Each row is followed by its tier, which names the range that a hidden value of the row falls in. A new part has a new value, new ranges and new names.
|  167 |   80 |  102 |    4 |   10 | -127 |  -58 |  237 |  214 | -124 | -355 | -375 |  -60 |  -15 |  266 |  151 |  471 |  -14 | -301 |   95 | -228 |  -71 |   29 | -132 |  283 |   12 |   83 | -265 |  156 |  199 |  -24 |  302 | -180 |   23 |  -69 |  140 |  111 |   66 |  130 |   33 | -116 | => R
|  119 | -296 |  -30 | -231 | -230 | -313 | -160 |  -29 | -141 | -307 |  149 |  166 |  186 |  147 |  143 |  390 | -359 |  -89 |   96 |   32 | -102 |  -53 |   72 |  -14 |  196 |   -3 | -135 | -169 |  -36 | -520 |   18 | -199 |  493 |  200 |   40 |  -77 |   85 | -213 |   50 | -187 | -364 | => V
| -100 | -228 |  -56 | -198 |    4 | -189 |   34 |   -1 |  -71 |   24 |   -2 |  186 |  167 |  -53 |   86 |  198 | -442 |  227 |  200 | -120 | -179 |  -34 | -196 |   33 |   99 | -105 |  107 |   31 |   39 | -363 |  136 | -288 |  301 |  -29 |  441 | -265 |  -98 | -402 |  -76 |  166 | -244 | => Y
|   66 |  114 | -209 |   49 |  120 |   41 |    7 |    7 | -148 |  195 |  -23 |  175 |  -12 | -118 |  -79 |  -56 |   36 |  168 |  310 | -166 |   73 | -160 | -172 |  108 |   61 |  -46 |   75 |   13 |  -53 |   77 |  278 |  -58 | -129 | -287 |  -12 | -148 |    0 | -166 |  -26 |    4 |  170 | => Q
|  136 |  -27 | -150 | -144 | -228 |  154 |  145 | -101 | -230 | -109 |   19 |  -47 |  149 |  -75 |  173 |  244 |  184 |   78 |  140 |   -4 |  138 | -115 |  -79 |  267 | -128 | -108 |  -57 |    9 |  142 |  -12 |  274 | -101 | -158 | -184 | -173 | -173 |  -68 | -151 |   12 |    9 |   17 | => B
|  157 |  268 |  172 |   35 |  182 | -148 | -299 |  146 | -185 |   43 | -220 | -272 | -239 |   43 |  -80 |  112 |  456 | -272 |  -93 |   14 |   62 | -104 |  192 |   70 |  -10 |  126 | -121 | -270 |  -42 |  248 |  -98 |  323 | -275 |  -83 | -405 |  129 | -160 |  216 |  -19 |  -99 |   96 | => B
|  161 |  247 | -165 |  229 |   12 | -101 |  461 |   19 |  235 | -265 | -226 |  -46 |  -11 |  -62 |  339 |  162 |  400 |  312 |  -31 |   54 |   57 |  151 |    5 |  -23 |   62 |   92 |  -23 |  -55 |  120 |  367 |  -73 | -326 | -412 |  229 | -403 |  -75 |  -44 |   37 |  106 |   21 | -120 | => D
|  165 |  325 |  -16 |  -84 |   38 |   93 |  291 |   29 |  -61 |  -41 | -270 | -250 | -114 | -118 |  157 |  114 |  452 |   94 | -108 |  157 |   67 |  -33 |  277 |  325 | -232 |  101 | -245 | -139 |  140 |  249 | -111 |  135 | -224 |  -12 | -369 |  -88 |  -36 |  270 |   36 |    5 |  111 | => Y
|   57 |  271 |  131 | -159 |  379 |   -6 |  191 |  276 |   -5 |  112 | -398 | -204 | -220 |  -68 |  -27 | -146 |  220 |  149 | -240 |  177 | -203 |  -33 |  293 |  209 |  -53 |  124 | -211 | -133 |  136 |  184 | -184 |  159 |   -2 |   25 |  -56 |   91 |   32 |  221 |   16 |   61 |  243 | => X
|   79 |   -7 |  -65 | -294 |   94 |   72 |    1 |   40 |  -49 |  114 | -150 |   57 | -116 | -142 |  250 |  280 |  -98 |  276 |  216 |  -50 | -245 |   25 |  -84 |  -98 |  151 | -138 |  -90 | -123 |   52 |  -99 |  152 |  159 |  154 | -252 |  215 | -323 | -175 |  -79 |   40 |  140 | -106 | => R
|   15 | -122 |   96 |   12 |   46 | -133 |  -79 |  -38 | -149 |  146 |  144 |  -36 |  202 |   47 | -289 | -180 | -390 | -149 |  251 |   12 |  175 | -358 | -200 |  160 | -192 | -182 |   17 |  129 |   93 | -141 |  221 |  -37 |  315 | -219 |  298 |  -30 |   61 | -388 |  -33 |  -68 |  148 | => Q
|  231 |  -35 |   29 |   74 | -309 |  -71 |  -11 |  -87 |  -55 | -157 |  -27 | -392 |  227 |   55 |  272 |  153 |  361 | -148 |  -35 |  115 |  212 | -219 | -214 |  147 |  -44 | -104 |   42 |  -31 |  336 |  132 |  192 |   80 | -265 | -152 | -174 |   -2 |    3 | -145 |   10 |  -63 |   46 | => K
|  233 |  378 |  149 |  186 |   42 |  -67 |  126 |  -62 |   55 |   48 | -217 | -480 |  -84 |  -61 |  129 |   34 |  466 | -138 |   -9 |  175 |  257 | -159 |   50 |  168 | -309 |   -4 | -143 | -108 |  211 |  448 |  -97 |  340 | -296 | -151 | -286 |  -77 | -111 |  188 |    7 |  -58 |  125 | => A
|   97 |  190 |   88 |  133 |   35 | -202 |  -84 |  205 |   91 | -282 | -115 | -251 | -118 |  233 |   80 |   84 |  483 | -293 | -193 |  168 |  -29 |    5 |  181 |  -46 |  205 |  187 | -147 | -182 |  176 |  255 | -149 |   10 | -230 |  234 | -465 |  205 |   44 |  172 |   27 |  -73 |  -28 | => V
| -294 |  -28 |  119 |   -4 |  397 | -135 |  149 |  297 |  156 | -149 | -129 |   81 | -103 |  146 | -174 | -195 | -155 |   -4 |  -54 |   12 | -327 |  144 |  -13 |  -84 |  194 |   55 |  -10 |  180 |  168 |   77 |  -54 | -390 |   66 |  158 |  249 |  112 |  -48 | -191 | -118 |  244 |  -21 | => Z
|  283 |  -42 |   58 | -157 | -311 |  -68 |  130 |   36 |   33 | -220 |    3 | -283 |  200 |   55 |  153 |  343 |   62 |  -42 | -111 |  278 |  113 | -253 |  203 |   71 | -143 | -108 | -197 | -266 |  127 | -111 |    7 |   89 |  271 |  238 | -268 |  -10 |  147 |  -92 |  330 | -137 | -215 | => R
|    6 |  182 | -154 | -104 |   44 |   94 |   79 |  202 |  146 | -212 |  -77 |   45 | -227 |   93 |  159 |  196 |  321 |   10 |   33 |   88 | -236 |  119 |  228 | -128 |  325 |  127 | -249 | -169 |  103 |  122 |  -27 |    1 |  -40 |  132 | -338 |  -87 |   57 |  202 |  116 |   93 | -111 | => R
|  299 |   88 |  -63 |  -24 | -160 |   24 |  308 |  -75 | -169 |   -7 |  -16 | -163 |  227 |  -68 |   60 |   79 |   93 |  161 |   48 |  174 |  334 | -283 |   29 |  340 | -349 | -102 | -128 |  -60 |  140 |   66 |  136 | -109 |  -27 |    8 | -295 |  -54 |   54 | -152 |  169 | -152 |  155 | => X
|  -56 |  324 |  -41 |  118 |  351 |  -53 |  405 |  253 |  253 | -109 | -288 |  -56 | -205 |   59 |  147 | -139 |  326 |  228 | -109 |  148 | -192 |  200 |   94 |   -8 |  166 |  182 | -137 |   33 |  276 |  408 | -173 | -280 | -287 |  216 | -199 |   12 |  -36 |  140 |  -35 |  184 |  121 | => K
|  232 |   28 | -175 | -237 | -144 |  -85 | -256 |   66 | -165 |   19 |  -16 |  127 |  -77 |  -37 |  129 |  468 |   62 |  100 |  150 |  -59 |  -54 | -125 |  197 |  -74 |  238 |   47 | -149 | -434 | -208 | -259 |   61 |  174 |  177 |   45 | -333 | -186 |    0 |   49 |  231 | -103 | -227 | => Q
| -141 |  450 |  -66 |   49 |  386 |  -70 |  269 |  328 |  184 |  -38 | -263 |   49 | -351 |   55 |   -6 |   74 |  358 |  175 |  -66 |   69 | -204 |  224 |  346 |  -36 |  143 |  289 | -197 | -168 |   33 |  344 | -294 | -247 | -252 |  386 | -423 |  -76 | -152 |  246 |   27 |  254 |  -78 | => Y
| -194 | -198 |   95 |   43 |  232 | -406 | -165 |   48 |    7 |  -57 |   16 |  188 |   36 |  121 |  -72 |  -33 | -455 |  -64 |  200 | -155 | -202 |   60 | -261 | -132 |  243 |   -3 |  118 |  140 |   44 | -216 |   17 | -323 |  225 |  -26 |  468 |  -68 | -131 | -351 | -238 |   92 | -168 | => B
|  -26 | -258 |   57 | -113 |  275 | -234 | -263 |  292 |   36 |  -51 | -115 |  219 |  -55 |   58 |  -40 |  108 | -305 |  115 |   57 | -168 | -401 |   27 | -198 | -405 |  510 | -116 |  174 | -101 | -120 | -180 |  181 | -140 |  223 |   -7 |  337 |  109 |  -41 | -378 |   76 |   48 | -207 | => R
|  -25 |    9 |  184 |  -77 |  126 | -158 |  -24 |   79 | -163 |   39 |   44 | -104 |   59 |  115 | -284 |  -66 | -226 | -198 |   56 |  121 |   98 | -221 |  105 |  210 | -243 |  -26 | -159 |    8 |   87 |  -90 |  -24 |  -73 |  272 |   47 |   40 |   31 |  -31 | -169 |  -23 |  -28 |   73 | => B
|  -69 |  -46 | -120 | -146 |  212 | -113 |  200 |   66 |  -40 |   36 |   -4 |  316 |    2 |   -7 |  -14 |    5 | -423 |  320 |  245 |  -32 | -151 |   45 |  -37 |   23 |   94 |   -3 | -112 |   62 |   30 | -203 |   41 | -386 |  295 |   64 |  199 | -207 |  -57 | -225 |  -20 |   93 |  -24 | => B
|  -58 |   44 | -113 | -339 |  236 |  -91 |  162 |  147 |  111 |    0 |   -5 |  360 | -224 |   44 |  108 |  278 | -491 |  360 |  279 |   83 | -340 |  187 |  246 | -237 |  230 |   54 | -401 | -173 |  -27 | -293 | -170 | -208 |  582 |  270 |   55 | -380 | -131 |   16 |  158 |  150 | -262 | => A
|  230 |   28 | -196 |  -70 | -170 |  -94 | -189 |   71 |  -98 |   52 |  -52 |   44 |   50 |  -79 |  119 |  338 |  179 |  117 |  104 | -100 |   10 | -217 |   12 |  -28 |  231 |   -6 |   77 | -347 | -151 | -122 |  180 |  125 |  -14 |  -23 | -236 | -109 |   89 |  -95 |  197 |  -82 | -166 | => A
|   31 |  -61 | -266 | -226 |   39 |    1 |  -76 |  111 |  -73 |  215 |   69 |  348 |    6 |  -71 |   25 |  219 | -318 |  336 |  375 | -134 | -174 | -133 | -108 | -130 |  297 | -104 |   17 | -169 | -109 | -286 |  269 |  -89 |  322 |  -80 |  156 | -318 |   13 | -287 |  145 |  103 | -130 | => R
|   10 |  188 |  147 | -160 |   90 |   35 |  -78 |  156 | -193 |   33 |  -29 | -213 | -115 |   95 | -271 |   35 |  160 | -288 |  -39 |  162 |   77 | -210 |  345 |  258 | -236 |   64 | -293 | -149 |   58 |   46 |  -68 |  178 |  103 |   34 | -294 |   45 |  -22 |  116 |   52 |   -4 |  112 | => Z
|   63 | -123 |   55 | -166 | -160 | -202 | -573 |   59 | -163 | -152 |  141 |  -45 | -109 |  247 |   58 |  407 |   48 | -372 |  147 |  -27 |  -58 |  -60 |   60 | -225 |  336 |   51 | -196 | -278 |   12 | -238 |   32 |  179 |  131 |   -9 | -278 |  -71 | -165 |   13 |   48 |  -43 | -221 | => Y
|  141 |  348 |  129 |  222 |   16 |   -9 |  444 |  -46 |   65 |  -33 | -307 | -485 |   94 | -183 |  138 |   82 |  522 |   25 | -127 |  119 |  260 | -124 |  -31 |  340 | -497 |  -82 |   96 |   14 |  203 |  531 |  -10 |   31 | -487 |  -54 | -161 |  -60 | -141 |  -46 |  -36 |   74 |   -8 | => A
| -157 |  169 |  134 |  173 |  473 | -111 |  228 |  358 |  185 |   57 | -415 | -153 |  -51 |  -82 | -225 | -410 |  223 |   59 | -279 |  -22 | -263 |  -73 |  -37 |  146 |   67 |   53 |  271 |  111 |   96 |  340 |   -1 |  -98 | -214 |  -18 |  316 |  292 |  188 | -136 | -124 |  160 |  167 | => A
| -162 |  178 |  -82 |  -88 |  359 |  104 |   88 |  335 |  -73 |    1 | -126 |  152 | -213 |   77 | -233 | -180 |  178 |   29 |  -12 |   -5 | -229 |   36 |  177 |  119 |  186 |  151 | -116 |   23 |   52 |  147 |   47 | -210 | -105 |   44 | -145 |  107 |   49 |   37 |  -55 |  147 |  208 | => X
|  199 |   28 | -137 | -316 | -212 |    5 | -438 |   40 | -306 |  112 |   77 |   57 |  -96 |  -13 |   51 |  548 |  102 |  -69 |  236 |  -82 |   13 | -211 |  187 |  -26 |  158 |   -3 | -174 | -456 | -202 | -285 |  146 |  328 |  164 |  -94 | -361 | -256 | -105 |   41 |  197 |  -56 | -209 | => Q
|    3 | -400 |   66 |  -60 | -251 | -170 | -386 |   31 | -198 | -131 |  180 |  -48 |  306 |  124 | -106 |  224 | -168 | -279 |  116 | -146 |   38 | -287 | -327 |  -58 |  148 | -228 |  260 |   -9 |   22 | -277 |  396 | -106 |   99 | -143 |  193 |   70 |  -15 | -564 |   18 |   -6 | -211 | => D
|  127 |   53 |  103 |  140 | -141 |  -72 |  264 | -141 |   78 |   15 | -145 | -443 |  257 | -115 |  199 |   -4 |  173 |   18 |    5 |  105 |  219 | -238 | -285 |  245 | -316 | -187 |  135 |  114 |  352 |  225 |  134 |   66 | -196 | -224 |  181 | -131 |  -37 | -235 |  -54 |   73 |   46 | => Q
|  174 | -184 |  -79 |  -79 | -138 | -269 | -471 |   30 |  -76 | -116 |  143 |  145 |  -18 |  165 |   62 |  279 | -153 | -144 |  221 |  -76 |  -51 | -120 |  -33 | -290 |  442 |   18 | -110 | -265 |  -97 | -317 |  104 |   89 |  275 |   -9 | -163 |  -43 |   46 |  -92 |  148 | -186 | -180 | => Q
|    6 | -240 |   -4 | -313 |   -8 |   67 |  -15 |  -28 | -241 |  213 |   40 |   13 |  185 |  -71 |  -23 |  -31 | -406 |  162 |  236 |  -12 |  -42 | -256 | -259 |  194 |  -75 | -240 |  -12 |  117 |  208 | -302 |  329 |   -7 |  323 | -366 |  458 | -210 |  -43 | -385 |  -41 |  110 |  173 | => B
|    4 | -174 |  237 | -134 |   20 | -202 |   14 |  -16 | -159 | -112 |   40 | -132 |  179 |   89 | -184 |  -20 | -360 | -214 |    5 |  125 |   61 | -198 |   43 |  235 | -274 |  -98 | -133 |   79 |  119 | -230 |   -3 |  -94 |  394 |    5 |  230 |   54 |   14 | -250 |  -51 |  -91 |  -19 | => Y
|  -32 | -101 | -140 | -166 |  -55 |  -92 |  293 |  -81 |   -7 | -135 |  113 |  201 |  146 |   47 |  207 |  165 | -379 |  215 |  273 |   76 |  -78 |   55 |  -87 |   94 |   16 |  -52 | -166 |  110 |  212 | -249 |   60 | -406 |  324 |   82 |  196 | -332 |  -45 | -240 |  -62 |   85 | -149 | => V
|  -99 | -251 |  189 |  172 |  243 | -444 | -320 |  106 |  -13 | -292 |  -69 |   62 |   19 |  199 | -129 | -212 | -157 | -357 |  -43 | -149 | -222 |   48 | -229 | -112 |  375 |   65 |  166 |  166 |   39 |  -88 |   33 | -195 |   41 | -103 |  348 |  326 |   82 | -227 | -288 | -142 |  -22 | => X
|  167 |  179 |   62 |   -3 |   19 | -319 | -170 |  114 |   50 | -298 |  -64 |  -91 | -211 |  236 |  170 |  279 |  241 | -248 |  -71 |  177 |  -76 |   94 |  350 | -123 |  245 |  255 | -361 | -325 |   38 |    9 | -314 |   75 |   81 |  319 | -500 |   41 |   -5 |  318 |   61 | -184 | -186 | => V
| -147 |  -10 |  -27 | -203 |  286 |  -95 |  142 |  297 |  212 | -159 |  -81 |  187 | -210 |  191 |   38 |  -27 | -226 |  188 |    3 |  144 | -401 |  197 |  195 | -228 |  390 |  141 | -322 |  -34 |  186 | -113 | -173 | -284 |  327 |  303 |   -1 |  -40 |   17 |   44 |   96 |  179 |  -39 | => Y
| -101 |  119 |   39 |  135 |  393 | -157 |  384 |  262 |  276 |  -59 | -151 |   51 |  -35 |   88 | -184 | -377 | -165 |  170 |  -59 |  150 | -147 |   -7 |   61 |   -9 |   72 |   74 |  -84 |  135 |  173 |  171 | -115 | -360 |  151 |  248 |  110 |  144 |  186 | -120 |   52 |   71 |  150 | => Q
|   24 | -136 |   65 |  -56 |  264 | -213 |  361 |   58 |   52 |  -48 | -204 |  154 |  142 | -157 |   39 |   42 | -460 |  402 |   59 |  -51 | -166 |   33 | -163 |   -5 |  -79 | -178 |  129 |   97 |  -41 |  -96 |   64 | -387 |  249 |   57 |  468 |  -65 |  -72 | -434 |   13 |   35 | -186 | => A
|  103 |  296 |  -85 |  -22 | -147 |  -32 |  258 |  -14 |   62 | -192 | -234 | -263 |  -53 |  -58 |  377 |  314 |  561 |   40 | -125 |  129 |    4 |   66 |  222 |  252 |  -60 |  175 | -155 | -182 |  205 |  194 | -169 |   43 | -306 |  123 | -380 | -195 |  -47 |  273 |  -34 |   86 | -151 | => X
|  -84 |  -31 |  -45 |  122 |   20 | -370 |   40 |   25 |  266 | -290 |   26 |   68 |  -16 |  230 |  291 |  123 |  -96 |  -11 |  126 |   52 | -174 |  203 | -127 | -243 |  392 |  136 |  -95 |   33 |  267 |  -42 | -148 | -348 |   60 |  233 |   25 | -159 |  -70 |  -66 | -108 |  100 | -243 | => K
|   49 | -219 |   35 |  -62 | -103 | -327 | -144 |  161 |    3 | -148 |   50 |   18 |  189 |  155 |  -37 |  206 | -219 |  -21 |  -37 |   27 |  -56 | -169 |  -10 | -113 |  208 |  -21 |   54 | -180 |   -3 | -282 |   42 | -237 |  267 |  293 |  -18 |   79 |   76 | -336 |  170 |  -32 | -256 | => Y
|  227 |  -67 |  156 |  116 | -277 |  -69 |  -72 |  -98 | -142 | -207 |  -25 | -434 |  252 |   16 |   36 |  141 |  343 | -341 |  -79 |   56 |  304 | -300 | -149 |  212 | -248 | -169 |  103 |  -13 |  159 |  159 |  224 |  139 | -253 | -195 | -164 |  144 |    9 | -210 |   23 | -159 |   -7 | => Q
|  -73 | -144 | -212 | -197 |  -67 |  -33 |  230 |   83 |  -43 |  -47 |  174 |  308 |  172 |   70 |   37 |  256 | -394 |  338 |  280 |    5 |  -52 |  -29 |  -80 |  -32 |   93 |  -94 |  -63 |    0 |   77 | -271 |  181 | -568 |  271 |  247 |   12 | -282 |  -97 | -428 |  145 |  192 | -209 | => B
|  128 | -212 | -178 | -171 |  -82 | -249 | -434 |   25 | -248 |  164 |  226 |  345 |   77 |   84 |  -93 |  234 | -459 |   85 |  395 | -156 |   15 | -247 | -105 | -158 |  327 |  -41 |  -39 | -245 | -191 | -493 |  218 |  -72 |  427 |  -38 |  -11 | -184 |    3 | -307 |  150 | -119 | -101 | => Y
